Below is a small trained network, with its code and all its weights. Each question gives an input and a target symbol and asks what happens when units are switched off, that is, made to give their printed mean instead of their output.

import numpy as np


def w(rows, s, z=0):
    codes = np.array(rows[::2]) - 128.0
    scale = np.full(codes.shape[1], s)
    scale[-1] = z or s
    return codes * scale


def f(y):
    return y / 2 * (1 + np.tanh(0.7978845608 * (y + 0.044715 * y**3)))


def softmax(a):
    e = np.exp(a - a.max(-1, keepdims=True))
    return e / e.sum(-1, keepdims=True)


def log_softmax(a):
    a = a - a.max(-1, keepdims=True)
    return a - np.log(np.exp(a).sum(-1, keepdims=True))


def net(x, mask):
    ids = ['ΓΘΦαβδεηλμπψ'.index(c) for c in x.split()]
    T = len(ids)
    res = E[ids] + P[:T]
    r = res
    for j in range(3):
        rows = slice(4 * j, 4 * j + 4)
        q, k, v = (r @ M[0][rows].T for M in (Q, K, V))
        z = softmax(np.where(np.tri(T) > 0, q @ k.T / 4**0.5, -1e9)) @ v
        o = O[0][rows]
        res = res + np.where(mask[j], z, o[:, -1]) @ o[:, :-1]
    y = f(res @ A[0][:, :-1].T + A[0][:, -1])
    res = res + np.where(mask[3:19], y, B[0][:, -1]) @ B[0][:, :-1]
    return log_softmax(res[-1] @ U[:, :-1].T + U[:, -1])


Q, K, V, O, A, B = {}, {}, {}, {}, {}, {}
E = w([
[114,106,149],'Γ',
[90,71,202],'Θ',
[215,78,72],'Φ',
[117,101,151],'α',
[99,223,183],'β',
[204,180,148],'δ',
[106,160,136],'ε',
[188,5,139],'η',
[118,100,153],'λ',
[118,98,152],'μ',
[65,121,25],'π',
[39,178,118],'ψ',
],0.02)
P = w([
[141,251,101],'0',
[138,245,132],'1',
[146,223,163],'2',
[166,204,195],'3',
[172,187,221],'4',
[184,179,229],'5',
[193,176,244],'6',
[196,183,251],'7',
[192,170,253],'8',
],0.0041)
Q[0] = w([
[55,152,180],'H1',
[150,119,72],'H1',
[143,143,165],'H1',
[215,146,87],'H1',
[133,90,249],'H2',
[82,80,79],'H2',
[137,185,124],'H2',
[151,105,169],'H2',
[153,141,142],'H3',
[119,103,101],'H3',
[105,154,123],'H3',
[143,109,139],'H3',
],0.019)
K[0] = w([
[143,118,225],'H1',
[159,140,48],'H1',
[183,75,192],'H1',
[142,124,24],'H1',
[205,130,251],'H2',
[100,51,112],'H2',
[147,165,129],'H2',
[113,117,204],'H2',
[159,126,143],'H3',
[100,97,95],'H3',
[143,124,150],'H3',
[164,78,126],'H3',
],0.013)
V[0] = w([
[17,218,109],'H1',
[78,100,197],'H1',
[54,103,160],'H1',
[112,237,195],'H1',
[156,194,60],'H2',
[108,28,151],'H2',
[179,39,84],'H2',
[59,2,94],'H2',
[59,244,154],'H3',
[63,129,168],'H3',
[65,168,76],'H3',
[99,136,161],'H3',
],0.0081)
O[0] = w([
[97,231,149,126],'H1',
[27,142,179,148],'H1',
[42,53,63,135],'H1',
[104,213,254,162],'H1',
[248,179,119,143],'H2',
[50,105,107,61],'H2',
[201,130,89,38],'H2',
[18,105,47,3],'H2',
[153,168,76,169],'H3',
[186,210,75,119],'H3',
[93,128,190,109],'H3',
[138,126,196,133],'H3',
],0.0045,0.0043)
A[0] = w([
[58,87,14,120],'N1',
[185,194,218,188],'N2',
[237,103,56,167],'N3',
[143,46,112,156],'N4',
[113,145,111,152],'N5',
[109,154,83,121],'N6',
[130,102,136,245],'N7',
[104,162,180,159],'N8',
[84,189,252,96],'N9',
[111,2,156,177],'N10',
[95,73,109,241],'N11',
[215,96,99,37],'N12',
[80,142,215,116],'N13',
[96,84,73,193],'N14',
[62,37,62,252],'N15',
[110,115,76,234],'N16',
],0.0091,0.0036)
B[0] = w([
[188,123,172,160],'N1',
[155,54,125,243],'N2',
[63,179,80,207],'N3',
[128,162,105,167],'N4',
[181,169,123,132],'N5',
[91,168,118,131],'N6',
[235,214,157,153],'N7',
[73,11,88,185],'N8',
[121,78,56,249],'N9',
[126,145,239,188],'N10',
[98,253,173,162],'N11',
[51,105,69,175],'N12',
[103,36,36,199],'N13',
[167,164,162,156],'N14',
[145,168,172,186],'N15',
[82,250,174,150],'N16',
],0.0051,0.013)
U = w([
[115,140,141,131],'Γ',
[46,132,178,163],'Θ',
[148,147,51,104],'Φ',
[123,142,153,118],'α',
[131,56,116,153],'β',
[255,108,172,108],'δ',
[131,127,125,113],'ε',
[175,167,227,186],'η',
[121,140,157,111],'λ',
[130,145,157,112],'μ',
[106,214,135,136],'π',
[17,137,71,1],'ψ',
],0.0093,0.0052)

Each question gives the input, a string of symbols that net reads in full, and the target symbol t.
The units are the heads (4 rows each of Q, K, V and O) and the neurons (one row each of A and B). Each row of codes is followed by its name. A weight is (code - 128) times the scale printed after its matrix; where a second scale follows, it is the last column's (O, A, B and U).
mask holds one flag per unit, heads first, then neurons. A switched-off unit (its flag False) gives its mean, the last column of its rows in O or B, instead of its output. The means were averaged over made-up inputs and are rounded, as every weight is.
A unit's drop is (log p(t) with every unit on - log p(t) with that unit switched off) / (log p(t) with every unit on - log p(t) with every unit switched off).
The circuit of an input: a set's keep is (log p(t) with only the set's units on - log p(t) with every unit switched off) / (log p(t) with every unit on - log p(t) with every unit switched off). Starting from the 12 units with the biggest drops (on a tie, the unit counted first), units are removed one at a time, each time the one whose removal leaves the highest keep (on an exact tie, the one counted first), for as long as the keep stays at least 0.8.
circuit, biggest first: the units of the circuit, biggest drop first
most important unit: the unit with the biggest drop
k most important neurons: the k neurons with the biggest drops, biggest first
which heads matter: for each layer, one digit per head in row order, 1 if its drop is at least 0.15 and else 0, layers parted by /
drop of u: that unit's drop, to one decimal
input ε β ε β δ Φ Γ, target δ: 3 most important neurons : [N3, N12, N2]
input Φ Θ ψ Φ Φ α, target Θ: circuit, biggest first : [H2, H1, N10]
input μ Φ Θ δ α β η Θ, target Θ: circuit, biggest first : [H2, H1]
input π η μ Φ μ δ ε, target δ: circuit, biggest first : [H2, N3, N2]
input ε Θ ψ Φ δ δ α ε μ, target δ: circuit, biggest first : [H2, N3]
input β Φ β Γ π α π μ, target β: which heads matter : 110
input Γ ε Φ π, target π: which heads matter : 000
input β Θ α δ, target δ: circuit, biggest first : [H2, N2]
input Γ β Φ δ Φ α, target δ: circuit, biggest first : [H2, N3]
input π ψ β, target β: 2 most important neurons : [N2, N9]
input ψ ε α Φ, target Φ: 2 most important neurons : [N3, N12]
input Φ Γ β μ η η, target η: most important unit : N10
input Φ δ β λ, target β: which heads matter : 100
input π λ π η ε ε π Φ, target Φ: 2 most important neurons : [N3, N10]
input δ Φ π Φ Γ β λ, target β: 2 most important neurons : [N13, N9]
input λ Γ Θ β Φ η μ ψ, target ψ: most important neuron : [N10]
input Γ ψ ψ β Φ Φ α, target β: 2 most important neurons : [N13, N9]
input μ δ λ, target δ: 2 most important neurons : [N3, N12]
input ε β ε η η π η Θ, target Θ: drop of H1 : 0.2
input Γ μ ε δ ε Γ ψ ε, target δ: drop of H2 : 0.6
input Φ μ λ π Θ Γ λ, target Θ: drop of H1 : 0.3
input δ ε δ, target δ: drop of H2 : 0.3
